[[ 15 -68  29  12  14]
 [ 57 -51   3  34 -46]
 [ 11 -43 -18 -24   7]] ==> 7

[[-17 -49  39 -64 -45   0]
 [-10  13  -7 -21  -9  38]
 [ 32 -51  46 -41  -6 -28]] ==> -28

[[ 22  30 -25 -29 -60 -33  28]
 [ 34 -17  24 -31  12 -20 -17]
 [  3   9 -28  27 -39   5   6]] ==> 6

[[-20   0 -63 -62]
 [ -2 -12   4 -21]
 [-23   4  43 -61]] ==> -61

[[  7  -3   8   2]
 [-14  59  -6  11]
 [ -2 -17   5 -24]] ==> -24

[[ 50 -61  62 -48  -3  17]
 [  1 -20  52 -25 -46 -17]
 [ 10  20  29  32  22 -38]] ==> -38

[[-18  67 -72  13]
 [-27 -21 -49 -63]
 [ -4 -28   8 -10]] ==> -10

[[  0 -24  -2 -28  18   4]
 [ -1 -16  18  21 -18  37]
 [ 63   6  40   8 -17  11]] ==> 11

[[ 47  11   9   9  48  63  11]
 [ 24 -49 -58 -27  26  16 -25]
 [  4 -53 -61 -31   4 -11 -29]] ==> -29
---
Q: 8,8,5,1,2
A: 8, 2

Q: 12,30,13,-45,1
A: 12, 1

Q: 7064,9431,9616,6247,1419
A: 7064, 1419

Q:
17,228,126,101,224,58,105
133,137,146,119,57,77,56
98,172,113,108,162,123,141
A: 17, 141

Q: 702,-586,541,177,931
A: 702, 931

Q: 46,154,138,108,112,132,248
A: 46, 248

Q: 70,25,85,20,32
A: 70, 32

Q: -38,-28,-12,44,-3
A: -38, -3
---
[[-20  29  10   5   2]
 [ 21 -25  58   1  -8]
 [  2   8   8  17  -6]] ⇒ -20

[[ -4  27  33 -18]
 [-22  11  48 -30]
 [ 12 -63 -38  15]] ⇒ -4

[[-22  -2   5 -14  28]
 [ 31 -34  67  43 -44]
 [  3  52 -32 -49  19]] ⇒ -22

[[ 26  50  24 -54 -51   7  62]
 [ -1 -23  34 -39 -55  16  61]
 [ -6  62  39  32  49  62  15]] ⇒ 26

[[ -6  -2   0   7   2  15]
 [-49 -37  52 -12   8 -37]
 [-18  -5  17 -17 -11 -21]] ⇒ -6

[[-26  23   2  12 -35 -19]
 [-58  -5  14 -39  23   9]
 [ 53   6  -4  -1  32  37]] ⇒ -26
---
[[15, 39, 29, -21, -10, -35, 2], [31, -6, -18, 3, 47, -3, 39], [-27, 12, -31, -44, -10, 54, -51]]
15
[[20, 32, 41, 30], [40, 16, 29, 40], [-43, 70, 71, -11]]
20
[[-44, 28, -16, 66, 30], [23, 43, 23, -40, 29], [-2, -9, -1, 25, 26]]
-44
[[-8, 10, 2, -12, 36, 18, -8], [9, -14, -5, -52, 34, -32, -29], [-46, -34, -28, 67, -24, 49, -37]]
-8
[[-5, -14, -10, 12, -55, -23, 65], [66, 37, -36, -9, -33, 8, 3], [6, 31, -50, -8, 67, 12, 6]]
-5
[[-30, 46, 33, 2], [-1, 24, 4, 10], [56, -63, -59, 1]]
-30
---
array([[2980, 4750, 4994, 3213, 3500],
       [2840, 4754, 3320, 2809, 2755],
       [4083, 9430, 4700, 3626, 3090]]) --> 2809

array([[138,  97, 155,  69,   7, 142, 230],
       [ 67, 142, 114, 176, 243, 133,  31]]) --> 133

array([[ 34, -41,  10, -18,   4,  24,  22],
       [ 41, -49,   6,  20, -13,  23,   7],
       [  2,  44,  25,   9,  44, -17,  27]]) --> 23

array([[49, 59, 31, 51, 16, 65, 85],
       [36, 44, 59, 55, 62, 40, 39]]) --> 40

array([[-903, -331,  672,  -60],
       [ -41,  -11,   74,  -72]]) --> 74

array([[ -52,  -37,  -60, -142,   -7,   91, -123],
       [-145, -884,   55, -948,  664, -354,  772]]) --> -354

array([[589, 445, 566, 915],
       [449, 487, 122, 328]]) --> 122

array([[6, 3, 7, 4, 2, 1],
       [6, 7, 2, 0, 5, 1],
       [4, 3, 4, 3, 3, 3]]) --> 5

array([[2, 6, 3, 6],
       [2, 9, 1, 7],
       [0, 8, 1, 8]]) --> 1
---
[-67 -51  26  33 -11] --> 26
[-60  -1  42 -12] --> 42
[ 64  34   7  14  12 -31] --> 7
[-31 -60 -12 -14 -33  -9 -16] --> -12
[ 13 -13 -64 -53  -8] --> -64
[ 71 -40 -70  54  43  10] --> -70
